Below is a small trained network, with its code and all its weights. Each question gives an input and a target symbol and asks what happens when units are switched off, that is, made to give their printed mean instead of their output.

import numpy as np


def w(rows, s, z=0):
    codes = np.array(rows[::2]) - 128.0
    scale = np.full(codes.shape[1], s)
    scale[-1] = z or s
    return codes * scale


def f(y):
    return np.maximum(y, 0)


def softmax(a):
    e = np.exp(a - a.max(-1, keepdims=True))
    return e / e.sum(-1, keepdims=True)


def log_softmax(a):
    a = a - a.max(-1, keepdims=True)
    return a - np.log(np.exp(a).sum(-1, keepdims=True))


def net(x, mask):
    ids = ['ΛΦδζμτω'.index(c) for c in x.split()]
    T = len(ids)
    res = E[ids] + P[:T]
    u = 0
    for l in range(2):
        r = res
        for j in range(2):
            rows = slice(2 * j, 2 * j + 2)
            q, k, v = (r @ M[l][rows].T for M in (Q, K, V))
            z = softmax(np.where(np.tri(T) > 0, q @ k.T / 2**0.5, -1e9)) @ v
            o = O[l][rows]
            res = res + np.where(mask[u + j], z, o[:, -1]) @ o[:, :-1]
        u += 2
        y = f(res @ A[l][:, :-1].T + A[l][:, -1])
        res = res + np.where(mask[u : u + 4], y, B[l][:, -1]) @ B[l][:, :-1]
        u += 4
    return log_softmax(res[-1] @ U[:, :-1].T + U[:, -1])


Q, K, V, O, A, B = {}, {}, {}, {}, {}, {}
E = w([
[173,83,83,144],'Λ',
[146,201,116,105],'Φ',
[251,135,87,120],'δ',
[65,141,112,209],'ζ',
[143,146,25,93],'μ',
[187,115,245,189],'τ',
[76,48,183,209],'ω',
],0.018)
P = w([
[158,80,145,112],'0',
[175,48,101,69],'1',
[186,49,160,179],'2',
[190,3,56,49],'3',
[192,78,167,217],'4',
[223,63,23,117],'5',
],0.0068)
Q[0] = w([
[148,161,137,219],'0.h1',
[95,131,50,6],'0.h1',
[205,74,74,120],'0.h2',
[166,121,163,161],'0.h2',
],0.015)
K[0] = w([
[6,71,68,212],'0.h1',
[231,135,115,99],'0.h1',
[185,136,18,127],'0.h2',
[156,79,120,170],'0.h2',
],0.011)
V[0] = w([
[47,170,189,58],'0.h1',
[36,95,150,78],'0.h1',
[150,21,134,96],'0.h2',
[254,167,118,100],'0.h2',
],0.0071)
O[0] = w([
[96,84,139,53,25],'0.h1',
[2,94,161,132,84],'0.h1',
[193,213,133,241,200],'0.h2',
[61,209,214,179,254],'0.h2',
],0.0072,0.008)
A[0] = w([
[3,167,240,176,162],'0.n1',
[210,174,151,36,58],'0.n2',
[51,157,176,26,5],'0.n3',
[10,188,47,137,2],'0.n4',
],0.0077,0.0047)
B[0] = w([
[171,145,122,201,253],'0.n1',
[58,185,174,145,206],'0.n2',
[46,159,107,83,130],'0.n3',
[6,126,156,84,133],'0.n4',
],0.013,0.0054)
Q[1] = w([
[132,145,167,152],'1.h1',
[141,103,112,254],'1.h1',
[211,159,177,218],'1.h2',
[169,114,69,30],'1.h2',
],0.0085)
K[1] = w([
[2,111,79,60],'1.h1',
[244,96,75,131],'1.h1',
[143,42,230,158],'1.h2',
[239,131,102,128],'1.h2',
],0.0083)
V[1] = w([
[201,132,85,90],'1.h1',
[152,64,255,70],'1.h1',
[172,70,188,216],'1.h2',
[21,117,32,178],'1.h2',
],0.0078)
O[1] = w([
[216,148,130,78,133],'1.h1',
[173,143,254,195,85],'1.h1',
[98,65,196,91,251],'1.h2',
[39,119,97,213,117],'1.h2',
],0.0086,0.02)
A[1] = w([
[8,76,120,80,168],'1.n1',
[78,158,158,80,3],'1.n2',
[167,35,184,196,35],'1.n3',
[2,98,99,198,76],'1.n4',
],0.0083,0.0081)
B[1] = w([
[78,163,76,206,180],'1.n1',
[140,192,8,183,129],'1.n2',
[116,137,122,40,246],'1.n3',
[168,184,126,158,201],'1.n4',
],0.012)
U = w([
[216,38,78,198,69],'Λ',
[28,252,137,66,80],'Φ',
[182,198,161,187,35],'δ',
[128,150,116,203,52],'ζ',
[138,136,52,119,168],'μ',
[119,107,175,117,86],'τ',
[40,61,154,160,255],'ω',
],0.011,0.0092)

Each question gives the input, a string of symbols that net reads in full, and the target symbol t.
The units are the heads (2 rows each of Q, K, V and O) and the neurons (one row each of A and B). Each row of codes is followed by its name. A weight is (code - 128) times the scale printed after its matrix; where a second scale follows, it is the last column's (O, A, B and U).
mask holds one flag per unit, layer by layer, with each layer's heads first. A switched-off unit (its flag False) gives its mean, the last column of its rows in O or B, instead of its output. The means were averaged over made-up inputs and are rounded, as every weight is.
A unit's drop is (log p(t) with every unit on - log p(t) with that unit switched off) / (log p(t) with every unit on - log p(t) with every unit switched off).
The circuit of an input: a set's keep is (log p(t) with only the set's units on - log p(t) with every unit switched off) / (log p(t) with every unit on - log p(t) with every unit switched off). Starting from all 12 units, units are removed one at a time, each time the one whose removal leaves the highest keep (on an exact tie, the one counted first), for as long as the keep stays at least 0.8.
circuit, biggest first: the units of the circuit, biggest drop first
unit that matters most: the unit with the biggest drop
top k neurons: the k neurons with the biggest drops, biggest first
k most important neurons of layer l: the k neurons of layer l with the biggest drops, biggest first
which heads matter: for each layer, one digit per head in row order, 1 if its drop is at least 0.15 and else 0, layers parted by /
input Φ ω ζ ω τ, target ω: unit that matters most	0.h1
input δ Λ Φ ω μ, target ω: circuit, biggest first	(1.h2 0.n1 1.n3)
input δ δ δ ω Φ, target ω: which heads matter	00 / 01
input ω δ δ, target ω: which heads matter	10 / 01
input Λ δ ζ, target ζ: circuit, biggest first	(1.h2 1.n4)
input τ μ Λ, target τ: circuit, biggest first	(1.h2 0.n1)
input Φ Φ ω ω μ, target ω: 2 most important neurons of layer 1	(1.n3 1.n4)
input ω δ Φ δ δ ω, target δ: which heads matter	11 / 00
input δ ζ δ Λ, target Λ: circuit, biggest first	(1.n3 0.h1)
input ω τ δ δ, target δ: top 2 neurons	(0.n2 1.n3)
input δ τ μ, target τ: which heads matter	01 / 01
input δ τ Λ, target τ: circuit, biggest first	(1.h2 0.n1 1.n1)
input Φ δ δ μ ζ, target μ: which heads matter	11 / 10
input ζ μ Φ δ, target δ: circuit, biggest first	(0.h2)
input δ δ δ μ Φ, target μ: which heads matter	10 / 10
input Φ ζ ζ ζ δ, target ζ: circuit, biggest first	(1.h2 0.h2 1.n3)
input ω τ Φ, target ω: which heads matter	10 / 00
input Λ μ δ τ τ δ, target τ: 2 most important neurons of layer 1	(1.n4 1.n1)
input ζ δ Λ, target ζ: 2 most important neurons of layer 0	(0.n1 0.n4)
input Φ Φ δ ω τ, target ω: circuit, biggest first	(0.h1)
